Q:
[[ -2  65  -3  54  30 -56  39]
 [ -5  60 -27  61  44 -45  37]
 [ -4  63 -13  58  36 -52  39]]
A: 63

Q:
[[  0 -40 -29 -44  12 -37]
 [  3 -52 -38 -33   1 -46]
 [ 33 -15 -13  -9  12  -8]]
A: -15

Q:
[[-52   4 -56 -10]
 [-43   8 -57  -4]
 [ 34  11   6  24]]
A: 11

Q:
[[ 51   4  22  -8  39   4]
 [ 30 -14 -28  16  28 -12]
 [-29   1  37   6 -15  -2]]
A: 1

Q:
[[-55 -15  26 -48  -2 -23]
 [-20  14  19 -24  12  -1]
 [ -4  20   0 -22   9 -13]]
A: 20

Q:
[[-6 -9 48  3]
 [-5 14 40 -1]
 [ 6  3 35  4]]
A: 3
---
-19,9,39,31,-57,59 Answer: -19
21,22,-64,34,18,13,-49 Answer: 21
31,-32,23,3,13,-64 Answer: 31
19,22,-54,-18,6 Answer: 19
62,-2,8,2 Answer: 62
24,5,-64,-19,5,21 Answer: 24
-19,-31,-56,7 Answer: -19
---
array([-0.02,  0.07,  0.11, -0.15, -0.08, -0.07, -0.05]) yields 0.07
array([-1.82, -1.32,  0.95, -0.11,  0.81,  1.09]) yields -1.32
array([-186.18,  -44.04,  103.91, -147.46,   47.35]) yields -44.04
array([ -2.030,  11.191, -13.634,  -7.519,   3.724,  12.055,   2.893]) yields 11.191
array([-1.35, -1.88, -1.80, -1.14,  1.70]) yields -1.88
array([-16.0,  17.1,   3.9,  -5.3,   1.9]) yields 17.1
array([-0.421, -1.606, -0.555, -0.653, -1.244,  1.908, -1.180]) yields -1.606
---
[[-2.19 -0.12 -0.58  1.80 -0.67 -0.03  2.25  0.74  1.03 -1.63 -0.49 -0.53
  -0.58  0.10  0.06]
 [ 1.12  0.51  2.25  1.81 -0.50  0.50  2.10  0.28  1.20  1.73  2.00  1.70
   1.45 -0.95  0.41]
 [-1.56 -0.25 -0.13  0.40  0.38 -0.25  0.84 -0.57  0.17 -0.61 -0.11  0.12
  -0.21  1.80  0.74]
 [-2.26 -0.11 -2.61  0.92  0.72  0.11 -0.46 -0.17 -0.06 -1.54 -0.73 -2.83
  -1.64  2.50 -1.39]
 [ 0.68 -0.66 -0.29 -0.09  1.64  0.68  0.78  2.39 -0.96  0.12 -0.50  2.44
   1.13 -0.47  1.50]
 [ 0.06  1.46  0.24 -0.64  0.22  0.84  1.09  0.13  0.35 -0.25 -0.18 -0.21
   0.71  0.50  1.03]
 [ 2.68  0.03  2.51 -0.19  1.40  0.21  1.49  2.17 -0.32  2.80  0.32  1.90
   2.75 -1.53  1.08]] ⇒ -1.53

[[-0.24 -0.09 -0.24 -0.01 -0.02 -0.10]
 [ 0.19  0.04  0.19 -0.04 -0.02  0.05]
 [ 0.01  0.18  0.04 -0.02 -0.08  0.18]
 [ 0.18  0.08  0.18 -0.02 -0.02  0.09]
 [-0.05 -0.03 -0.04  0.14  0.11 -0.04]
 [-0.03 -0.07 -0.03  0.12  0.11 -0.08]
 [ 0.05  0.19  0.07 -0.04 -0.10  0.20]
 [-0.02 -0.13 -0.04 -0.12 -0.07 -0.13]] ⇒ -0.07

[[  84.6  -10.5  109.5   45.0  132.2  139.2]
 [  72.0  141.3   -2.8    2.1   43.0   -8.0]
 [  80.1  -17.7  226.1  227.4  125.4  230.7]
 [  47.1  179.2   77.1  152.8   -2.0   54.0]
 [  61.1  138.8   64.3  102.3   32.1   53.1]
 [ 108.0  148.0 -138.0 -184.9   73.1 -139.2]
 [  68.3  155.1   48.3   98.2   28.8   26.4]
 [  88.7  -32.0  202.5  180.9  141.2  213.6]
 [  95.2  -39.7  234.6  232.3  147.9  236.0]
 [  95.2   23.2  100.5   73.5  120.5  107.3]] ⇒ 120.5

[[-1.9 -1.5  0.0 -1.9 -0.6 -2.0 -2.1 -1.9 -1.9 -1.7 -1.2 -1.8]
 [-2.1 -1.9 -2.0 -2.0 -1.8 -2.1 -1.9 -2.1 -2.0 -1.6 -1.6 -2.1]
 [-2.1 -1.9 -1.2 -2.0 -1.4 -2.0 -2.0 -1.9 -2.1 -0.8  2.3 -1.9]
 [-1.6 -0.9  0.2 -2.1  0.0 -2.0 -2.0 -2.0 -0.8 -1.7 -1.2 -1.7]
 [-2.0 -2.0 -1.8 -2.1 -1.9 -2.1 -1.9 -1.9 -1.9 -1.5 -1.7 -1.7]
 [-1.9 -2.1 -1.6 -2.1 -1.5 -2.1 -1.9 -2.1 -1.9 -1.1 -1.3 -2.1]
 [-2.0 -1.9 -1.8 -2.1 -1.8 -1.9 -1.7 -2.0 -1.9 -1.5 -1.4 -1.8]
 [-1.9 -1.1 -1.0 -2.0 -0.8 -1.9 -1.9 -1.9 -1.0 -1.5 -1.7 -1.9]
 [-2.1 -1.7 -1.7 -2.0 -1.8 -2.0 -2.1 -1.8 -1.9 -1.4 -1.7 -1.5]
 [-1.9 -1.5  0.4 -1.8  0.2 -2.1 -1.9 -2.0 -1.6 -1.9 -0.3 -1.7]] ⇒ -0.3

[[ -1.20  -3.62  -8.45   0.85   0.69 -13.37   3.35   8.86 -11.93  10.50]
 [  0.55  -3.64 -13.66   2.08  -4.60 -19.18  -0.27  11.00 -19.61  16.31]
 [ -3.89  -5.50   3.55   1.19  15.72   3.10  15.26   6.49   6.95  -5.71]
 [ -4.52  -5.87   2.95   0.50  15.60   0.94  15.15   6.90   5.62  -4.45]
 [ -0.02 -10.95  -5.77   9.72  17.00  -1.41  20.48  18.97  -2.94  -0.63]
 [ -2.85  -3.68  -5.17  -0.61   3.99 -10.99   5.67   7.10  -7.57   7.30]
 [  0.05 -10.52  -3.95   9.51  17.44   1.19  20.50  17.73  -0.49  -2.85]
 [ -0.36 -11.62  -8.56   9.14  15.05  -6.40  19.56  20.66  -7.54   3.39]] ⇒ -7.54

[[-0.10 -0.07  0.10  0.17  0.15  0.11  0.15]
 [ 0.09 -0.18  0.07  0.20  0.00  0.09  0.02]
 [ 0.03  0.02  0.07 -0.10 -0.03  0.07  0.27]
 [ 0.11  0.03  0.04  0.17  0.00  0.10 -0.20]
 [ 0.13  0.04  0.10  0.14  0.23  0.11  0.20]
 [-0.02  0.25  0.08  0.09  0.17  0.19  0.08]
 [ 0.21  0.23  0.03  0.05  0.11  0.03 -0.05]
 [ 0.23  0.12  0.07  0.07  0.15  0.19  0.17]
 [ 0.07  0.05  0.06  0.00 -0.10  0.27  0.12]
 [ 0.03 -0.06  0.04 -0.04 -0.10 -0.08  0.08]] ⇒ -0.08
---
[[ 43  -9 -26 -29 -48]
 [ 36  21 -12  -1  33]
 [ -4 -18  26  21 -33]] → 26

[[22  7  1 49 29  0  8]
 [43 10  0 18 11  0 43]
 [15 17  2 20 12  0 12]] → 2

[[  2   4  21 -18]
 [  1  -3  15 -40]
 [  1  -2 -30  61]] → -30

[[-12  15 -35  43]
 [ -7  25 -15 -32]
 [ -6   7  -7  51]] → -7

[[-19   0   1   3  12  26]
 [ 16   5  -3  -2 -26 -30]
 [ 10  -9  -3 -11  16  57]] → -3

[[-15  28 -22 -48  18  -1]
 [-20  14 -17  -3  16 -16]
 [-15  17  -2  -4  -2 -12]] → -2

[[-22  17  13 -11]
 [-21  -7  51 -23]
 [-16  -6  45 -20]] → 45

[[-41 -30  33  36 -36 -47]
 [ 25 -64  24 -49  23 -34]
 [-50 -55 -10  48 -39 -62]] → -10

[[ 33 -18 -13  38  16  15 -22]
 [-27 -52  37 -61 -10  13 -52]
 [ -6 -18  14 -43   7 -52 -43]] → 14
---
57,15,-10,-35,-13 | 57, 15

56,-15,-38,-49,63,24 | 63, 56

54,-6,35,-23,-65,-5,-51 | 54, 35

38,11,-9,-40,57 | 57, 38

-48,-13,-61,-20,14 | 14, -13

37,-57,-13,23,-31,-27,13 | 37, 23

5,-18,29,4,-21,8
-4,15,-19,-6,39,-11
4,-9,54,8,-51,15
| 54, 39
---
array([-0.827, -1.297,  1.232,  0.663,  0.617, -0.095,  0.460]) out 0.617
array([-1.163, -1.112, -1.709,  1.480, -0.727]) out -1.709
array([ -7.08, -11.79,   4.34, -15.17, -10.47,  11.14]) out -15.17
array([-0.169,  0.129, -0.012, -0.187, -0.076]) out -0.012
array([ 1.5, -1.4,  1.8, -0.1]) out -1.4
array([ 0.06,  0.02,  0.12, -0.18,  0.09,  0.09, -0.01]) out 0.09
array([ 0.09, -0.16, -0.13,  0.02,  0.10]) out -0.13
---
Input: ((5308, 3421, 4176, 2356, 3826, 7087), (1429, 2289, 9179, 8142, 6314, 3684), (8153, 5847, 9219, 5157, 5024, 8236))
Output: 1429
Input: (-8, 22, 20, -10, 29, 25, -30)
Output: -30
Input: ((193, 200, 191, 168), (40, 53, 76, 24), (197, 196, 200, 194))
Output: 24
Input: (4, 2, 4, 4, 7, 3)
Output: 2
Input: (8, 1, 6, 8, 2, 9)
Output: 1
Input: ((695, 518, 587, 267, 768, 411, 530), (744, 199, 548, 628, 266, 364, 335))
Output: 199
Input: ((-8, -796, 682, -553), (394, -76, 787, 86))
Output: -796
